<48> 96  88  -5  -73  39  -16  159  77  6  -94  -122  86  166  59  178  131  -135  -60  38  3  -73  -1  153  -19  87  -129  109  59  267  -98  186  -262
<48> -100  -133  33  -125  -17  62  -295  -186  -63  -11  -67  -178  -219  29  -265  -139  181  -89  124  -144  55  -267  -39  -124  -361  -191  -207  71  -153  -105  -79  308
<46> 122  329  105  177  -8  189  205  -96  199  -125  121  45  73  -184  37  140  -265  22  -325  -81  -26  270  -160  140  215  209  122  164  -225  81  -188  -207
<46> 0  -137  -49  24  101  27  32  206  -176  -138  -171  -65  183  132  184  102  -66  -153  243  146  26  -93  241  -114  20  -80  -145  -204  251  -67  273  -113
<40> 168  282  142  265  109  445  416  -94  -1  -281  311  -38  81  -41  191  164  -419  -33  -338  -3  186  17  -94  67  217  20  10  220  27  -115  -120  -185
<46> 203  -72  51  -187  -76  -320  59  -96  184  -34  54  9  -125  -153  -22  106  106  232  -145  -130  -168  -121  -50  54  -66  -87  105  78  -164  26  -210  55
<46> 28  -36  -12  -179  -279  55  -98  -27  119  -93  -304  27  -177  -65  -256  -148  44  -90  -19  -130  60  -127  -95  -102  -124  -165  7  57  80  -91  146  196
<43> -179  24  -39  -50  41  -101  -47  -138  117  410  274  22  -67  -163  -18  1  84  162  -102  9  -28  224  -86  134  29  264  201  107  -184  126  -420  -16
<48> -30  -73  -11  169  119  256  9  -17  -277  -67  80  -177  -38  218  -81  -63  -75  -204  54  63  128  -126  -53  -120  -19  -142  -242  30  54  -97  27  102
<40> 145  -88  85  -52  144  -195  115  26  39  -208  -242  -19  220  -83  264  410  -206  -97  124  -110  -93  -137  421  -89  -157  9  27  60  119  -154  6  -429
<48> -134  -51  7  185  427  -253  36  128  -122  166  35  35  386  67  437  379  -119  -5  231  102  -103  176  463  38  -21  363  67  -103  32  32  -118  -566
<46> -68  325  32  154  170  444  279  78  26  -101  53  32  290  -60  314  182  -432  -187  -75  108  146  266  81  65  294  156  90  95  236  -96  54  -390
<46> -365  -137  -49  20  228  -70  -334  -78  -120  402  108  -101  -176  140  -154  -187  237  30  146  -21  82  -22  -97  -34  -242  132  -87  29  -192  -27  -325  203
<40> -61  75  -37  5  101  160  53  -10  -60  73  62  -73  60  45  35  38  -97  -111  7  59  -2  99  -30  -7  105  -31  -1  72  66  -28  -62  -84
<43> 78  101  -21  78  -89  215  95  -2  13  -41  89  -111  -53  90  -65  -79  -13  62  -134  32  9  -44  -218  -61  123  -60  -19  -40  -134  66  -56  105
<48> 218  -11  -50  -258  -349  219  160  -167  59  -68  89  -124  -370  -17  -380  -194  42  -2  -315  -62  17  -191  -423  -70  87  -479  19  216  67  -70  -70  432
<51> 36  325  -106  -129  -310  620  370  88  113  -48  -94  40  132  62  101  -34  -267  -87  -161  127  144  41  -43  -119  299  -199  290  23  460  -75  294  -157
<51> -17  -371  -31  -167  56  -406  -257  -42  -275  53  1  -6  -40  142  -104  31  382  8  274  45  -167  -180  333  -9  -368  -231  -155  -182  76  53  200  171
<40> 285  -145  85  -188  -23  32  303  -106  -33  -329  -86  -80  -28  -100  72  294  -280  -187  -80  -120  54  -323  210  -112  -106  -372  -24  286  356  -321  24  -133
<40> 64  84  -61  25  -180  31  67  18  97  61  25  44  48  -148  -21  -64  -82  -37  -47  60  -47  214  -137  57  286  109  82  23  -17  139  20  -41
<43> -44  -120  69  297  184  -135  -282  -55  -202  -35  77  -111  -124  199  -186  -150  187  11  87  -75  -8  -112  -123  -28  -203  85  -321  -72  -414  67  -104  220
<43> 328  191  67  171  -137  59  207  -90  123  -212  34  -52  -14  -42  -99  71  -176  20  -288  -123  -142  50  -255  -3  213  -12  21  151  -286  100  -123  -95
<48> 0  136  -69  -281  -165  130  5  -51  24  66  -92  12  10  194  -123  29  211  91  -70  9  -180  -28  97  -61  -155  -316  206  -104  116  67  191  18
<51> -102  -174  -35  -222  9  -224  -182  -63  -84  164  -48  31  -31  125  -23  -3  284  91  195  -34  -81  -201  266  -63  -344  -159  61  -62  110  -35  79  43
<48> 208  89  38  -19  -255  111  -41  -149  73  -184  51  -100  -237  -5  -353  -171  137  68  -237  -103  -97  -73  -358  -1  3  -221  -104  18  -320  125  -12  362
<46> 4  158  -49  -127  -81  380  194  81  -40  -126  -116  20  220  99  238  35  -189  -147  129  98  104  -114  221  -123  89  -238  103  -5  483  -162  382  -210
<51> -243  85  -7  88  41  172  -154  6  -174  75  132  154  143  87  88  -153  106  -43  187  143  130  119  218  103  -78  81  -22  -153  184  61  349  19
<51> 250  51  97  201  -8  -26  154  -174  -43  -137  300  -52  6  -30  2  106  -66  88  -187  -53  -89  -32  -47  62  53  15  -41  104  -257  112  -147  -53
<51> 14  122  -36  -107  48  261  97  35  0  -66  -240  -133  49  185  12  71  -157  -167  23  -56  -13  -127  -13  -201  -1  -250  28  116  172  -196  32  -152
<51> 1  -40  -31  38  -35  10  131  92  -17  26  -1  59  136  -2  181  94  -77  28  42  95  58  -2  192  -27  52  100  101  -95  175  12  92  -172
<46> 82  87  45  236  26  -50  -28  -44  24  -27  117  -30  -35  -31  -119  -28  -9  39  -150  -35  -92  182  -232  89  131  182  -82  10  -377  175  -172  35
<40> 128  72  30  49  -183  -42  -45  -51  133  -65  -100  -1  -241  49  -356  -120  120  117  -290  -151  -92  16  -346  -9  -34  -34  10  13  -338  107  -115  232
<40> -30  17  -7  -97  128  206  214  -8  -39  -16  104  -39  87  -114  220  121  -285  -181  30  75  146  4  86  14  155  -93  23  207  365  -218  -38  -155
<51> 61  249  35  200  -96  332  20  -10  -22  -189  36  -15  29  106  -90  -146  -51  -39  -108  14  35  62  -185  2  121  -28  -86  -58  -134  92  185  80
<43> 36  196  -5  -49  -124  354  299  178  155  -194  -189  89  125  -44  204  66  -290  -44  -116  61  186  -1  37  -55  192  -29  168  -29  363  -148  227  -171
<46> -151  -147  -12  -125  166  -156  -9  16  -17  178  39  28  -27  -27  86  125  49  60  28  24  43  -7  161  36  -147  55  81  9  128  -91  -167  -42
<40> 99  -28  18  118  -94  -208  -90  76  43  -94  -149  65  -17  16  -140  -8  116  71  -59  -36  -131  93  -50  30  -18  117  -42  -174  -238  177  81  49
<51> -47  -105  -109  -152  -52  -57  49  269  -4  -13  -390  96  139  44  130  46  -85  -158  205  98  30  5  201  -108  79  -64  71  -121  446  -121  323  -164
<48> -12  184  -14  -138  19  -215  70  25  301  211  -68  105  142  -79  168  231  45  277  -115  -63  -239  190  98  64  15  213  378  -37  -156  134  -229  -338
<43> 301  174  79  109  -97  -41  148  -92  131  -213  134  -5  53  -166  6  89  -114  60  -200  -61  -180  126  -161  115  233  30  2  81  -274  161  -64  -78
<43> -20  -419  7  35  82  -293  -277  -134  -242  69  206  -158  -294  -12  -229  -219  234  -44  180  -28  62  -251  -135  -12  -183  -94  -368  65  -182  -35  -182  448
<51> 138  89  -29  -67  -120  -35  326  99  201  27  -24  101  -47  -64  -26  186  -99  169  -406  29  -75  202  -134  77  199  50  291  -12  42  74  -152  -98
<46> 53  192  -43  82  -140  137  194  177  50  -91  -124  193  288  -34  188  94  -181  -67  -18  145  -17  277  168  61  269  134  175  -151  254  116  367  -304
<48> 177  327  38  72  -365  164  56  -143  312  -53  128  72  -248  -183  -341  -276  14  174  -452  -127  -47  216  -608  144  280  59  119  136  -409  215  -148  288
<43> -266  103  -12  -58  59  183  -111  33  0  105  -104  92  103  48  94  -36  11  -49  138  26  132  45  199  -11  -147  76  90  -55  195  -82  153  -95
<43> 59  -172  6  153  56  -12  34  91  -223  -166  15  -16  86  57  97  13  -76  -145  158  107  94  -94  154  -33  31  -27  -205  -92  167  -42  225  -4
<43> -295  -326  15  309  347  -233  -509  -210  -383  339  592  -217  -137  68  -52  -322  376  75  390  88  83  -120  -70  81  -211  254  -460  -71  -508  163  -341  402
<43> 124  158  -13  -8  -50  1  81  34  182  -14  16  -59  -74  -15  -59  -44  -1  144  -196  -35  -131  77  -344  23  220  -10  56  12  -251  94  -185  66
<48> 38  73  6  -473  3  -301  8  -167  295  202  -93  14  -8  -97  24  312  175  253  -110  -190  -342  -26  182  16  -264  -148  382  127  -81  -2  -304  -217
<51> -10  194  -93  219  -287  455  -46  280  -37  -216  -267  21  -79  255  -247  -469  6  -114  -45  129  175  53  -448  -113  298  -83  -176  -277  31  82  487  356
<40> 12  164  -41  -8  19  80  65  48  56  54  -79  -57  149  129  37  175  15  65  -72  35  -191  133  60  -46  26  27  139  -134  -117  137  -35  -212
<51> -121  23  31  89  2  -13  -104  -93  15  143  262  62  -98  -67  -55  -141  137  164  -76  15  78  79  -100  134  -44  181  12  -27  -190  113  -133  175
<40> -27  285  -49  -206  -261  174  30  43  396  94  -342  39  -135  11  -179  -106  15  154  -247  -168  -41  27  -307  -115  29  -23  317  50  -104  -18  -118  14
<48> -168  126  -9  136  29  182  -26  16  -37  103  111  91  23  17  -13  -116  -26  -24  -49  80  124  205  -65  95  83  165  28  -25  24  53  43  23
<48> 10  182  32  -44  -13  165  74  -131  99  36  105  -16  -146  -4  -154  -37  -36  43  -266  -93  -1  65  -253  50  32  -85  93  195  -101  -34  -202  83
<46> -110  -215  118  133  297  -121  -85  17  -258  -176  224  90  202  -134  373  98  -55  -98  342  126  208  -93  475  149  -154  130  -256  -95  244  -114  242  -68
<48> -41  -336  69  68  225  -370  -128  -38  -55  27  42  -60  -21  -220  136  116  -61  -66  225  -68  83  -127  173  13  -141  224  -189  108  -83  -119  -268  -51
<40> 265  -105  -1  -224  -9  -123  190  -132  -20  -84  -94  -132  -14  28  -9  250  -120  -118  -22  -137  -181  -239  113  -150  -68  -369  55  285  158  -180  -110  -190
<46> 139  25  -32  -137  -214  158  306  158  163  -176  -316  30  112  -66  124  234  -233  -41  -116  21  53  -61  175  -138  67  -58  206  -72  313  -95  158  -236
<43> 75  10  54  19  1  -136  84  66  119  -125  -84  138  18  -211  53  79  -153  -43  -88  -33  21  155  -17  126  130  124  28  70  63  -34  18  -81
<43> 141  371  7  205  -171  485  58  -5  -4  -248  -27  -104  56  206  -152  -157  -63  -62  -153  13  -57  62  -290  -75  199  -134  -89  -89  -218  148  226  68
<51> -17  10  50  125  97  -48  -42  -62  -21  16  114  4  5  -32  47  -27  -34  9  29  -45  35  -5  -20  39  -6  114  -54  87  -115  -10  -105  -31
<46> 199  191  42  66  41  50  431  -11  226  2  248  -27  103  -153  265  299  -266  229  -350  12  -63  112  -85  75  289  176  265  108  -124  58  -389  -310
<51> 152  276  -25  -127  -120  327  286  5  168  -97  -167  -77  -24  117  -79  110  -185  -15  -309  -78  -75  -5  -202  -124  134  -248  204  137  71  -88  -62  -124
<40> -220  261  -66  -3  -99  620  89  146  -11  -32  -86  46  151  125  144  -154  -136  -103  58  172  280  31  52  -80  110  -37  85  -151  377  -88  373  -27
<40> -53  -172  -15  31  -62  -37  -62  18  -147  -11  166  92  26  -99  113  -171  43  -43  220  132  177  -79  136  66  32  21  -119  -68  231  -11  252  142
<43> 179  -205  60  10  116  -444  -164  -190  -123  -5  232  -121  -17  -3  -15  93  241  126  139  -78  -281  -165  110  39  -184  -76  -170  8  -356  140  -167  48
<40> 17  29  6  89  149  -115  -32  -109  -90  160  299  -74  -75  181  -61  -26  185  198  -101  -7  -151  -6  -144  50  -32  -25  -7  14  -294  124  -251  77
<48> 260  -390  35  104  55  -265  81  -67  -164  -171  134  -176  -93  -210  26  53  -197  -215  131  -22  53  -219  -46  -44  133  -60  -328  231  4  -126  -176  73
<46> 18  -140  18  241  66  -176  -7  -25  -41  110  342  -35  -119  -105  4  -114  33  146  -64  54  74  35  -222  107  148  262  -119  2  -285  123  -299  170
195  -78  74  264  -175  -23  -120  0  -170  -367  -44  41  26  1  -145  -133  42  -136  90  9  6  -41  35  22  -12  -15  -307  -161  -121  142  416  169 : <46>
-71  128  -98  -249  17  44  111  186  150  87  -285  52  205  22  220  157  -95  -26  91  62  -92  101  158  -65  115  -51  246  -59  306  -74  116  -307 : <46>
74  -164  -39  227  42  177  82  141  -322  -179  -6  -145  75  296  73  -49  -66  -144  169  147  131  -261  88  -199  28  -143  -258  -168  162  -63  255  38 : <43>
-24  -69  63  103  -26  -47  -95  -177  -2  64  253  3  -255  -128  -201  -192  61  56  -133  -85  124  -17  -255  103  -40  88  -98  170  -221  9  -242  292 : <46>
-137  454  -47  -85  -213  514  210  86  291  48  -121  204  127  -128  146  -135  -291  -47  -143  36  208  245  -132  39  326  96  347  119  343  -88  190  -191 : <51>
-161  -658  4  -51  304  -694  -415  -118  -290  268  223  -110  -156  -110  16  -35  323  1  471  -6  5  -272  257  28  -374  91  -337  21  -114  -58  -284  237 : <51>
-31  309  -120  -105  -139  397  348  238  190  29  -354  115  206  64  176  84  -366  -149  -111  73  84  186  -8  -123  341  -24  355  63  488  -145  200  -395 : <43>
88  -179  -45  -70  -100  -182  17  183  -36  -157  -287  102  123  -111  73  69  -84  -193  190  77  -17  45  208  -11  93  -26  -60  -105  307  -30  346  -94 : <40>
128  119  -17  -52  -69  169  183  -22  15  -65  -4  -53  -32  123  -64  44  -63  6  -184  -17  -57  -44  -115  -63  73  -214  82  71  56  -33  -3  -19 : <40>
43  109  40  91  45  188  95  -66  -25  -77  48  -56  7  41  1  20  -152  -84  -80  -47  53  -29  -67  -35  43  -45  -26  145  -6  -80  -57  -68 : <40>
-54  54  -48  122  28  95  224  241  92  26  -57  80  245  -129  331  147  -273  -18  19  172  124  207  123  23  299  330  135  -132  194  23  33  -311 : <46>
-40  119  33  68  105  64  78  -32  75  79  42  -13  -52  65  -13  56  -63  87  -186  -77  19  33  -117  -3  -18  85  104  104  -124  -42  -252  -78 : <48>
-15  -221  145  543  335  -218  -305  -38  -384  -201  228  -59  69  75  57  -118  37  -141  325  7  96  -89  101  68  -123  259  -546  -79  -337  58  73  94 : <43>
-278  -66  36  -25  255  9  -249  -153  -50  215  151  -125  -30  -42  71  -28  78  -5  213  -58  103  -103  98  -13  -255  124  -94  99  -137  -101  -288  29 : <51>
87  85  -72  -169  -211  140  105  -5  77  18  -74  -39  -91  87  -173  -23  67  54  -183  8  -93  -5  -146  -67  48  -223  136  -27  37  52  34  98 : <40>
144  -92  -3  36  -234  -107  56  -40  72  -9  -18  26  -219  -48  -289  -46  63  84  -269  -65  -23  18  -209  5  4  18  43  11  -163  104  -114  190 : <46>
-116  183  -29  55  120  186  138  20  69  170  104  2  45  -15  77  47  -172  -13  -146  48  51  231  -136  57  203  149  142  116  20  -17  -221  -153 : <46>
-95  -37  68  82  114  121  -26  -187  -150  49  315  -18  -126  6  -54  -83  5  -20  -53  -17  175  -79  -23  70  -129  -29  -92  167  9  -93  -125  154 : <46>
-9  -471  -49  -140  69  -244  -173  10  -336  -38  -4  -96  -58  69  13  -72  157  -181  414  82  64  -358  265  -108  -215  -296  -306  -43  311  -163  227  214 : <43>
58  -423  27  171  287  -410  -180  16  -247  -32  23  -216  -100  72  -43  51  75  -91  227  -36  -50  -219  8  -88  -140  29  -391  -1  -244  -53  -244  114 : <51>
122  106  22  43  -63  148  3  -53  12  -145  -120  -134  -9  127  -131  32  -12  -41  -70  -91  -100  -89  -82  -126  -55  -130  -56  1  -185  25  2  -9 : <46>
271  -35  50  -143  -90  -148  185  -179  170  -17  132  -143  -232  -27  -138  151  65  268  -341  -176  -165  -228  -198  -54  -92  -182  127  161  -288  4  -435  89 : <46>
-120  -282  21  -198  244  -674  -158  -3  161  277  52  65  189  -374  405  326  105  201  324  -17  -159  41  467  131  -172  388  133  -48  -88  48  -331  -323 : <40>
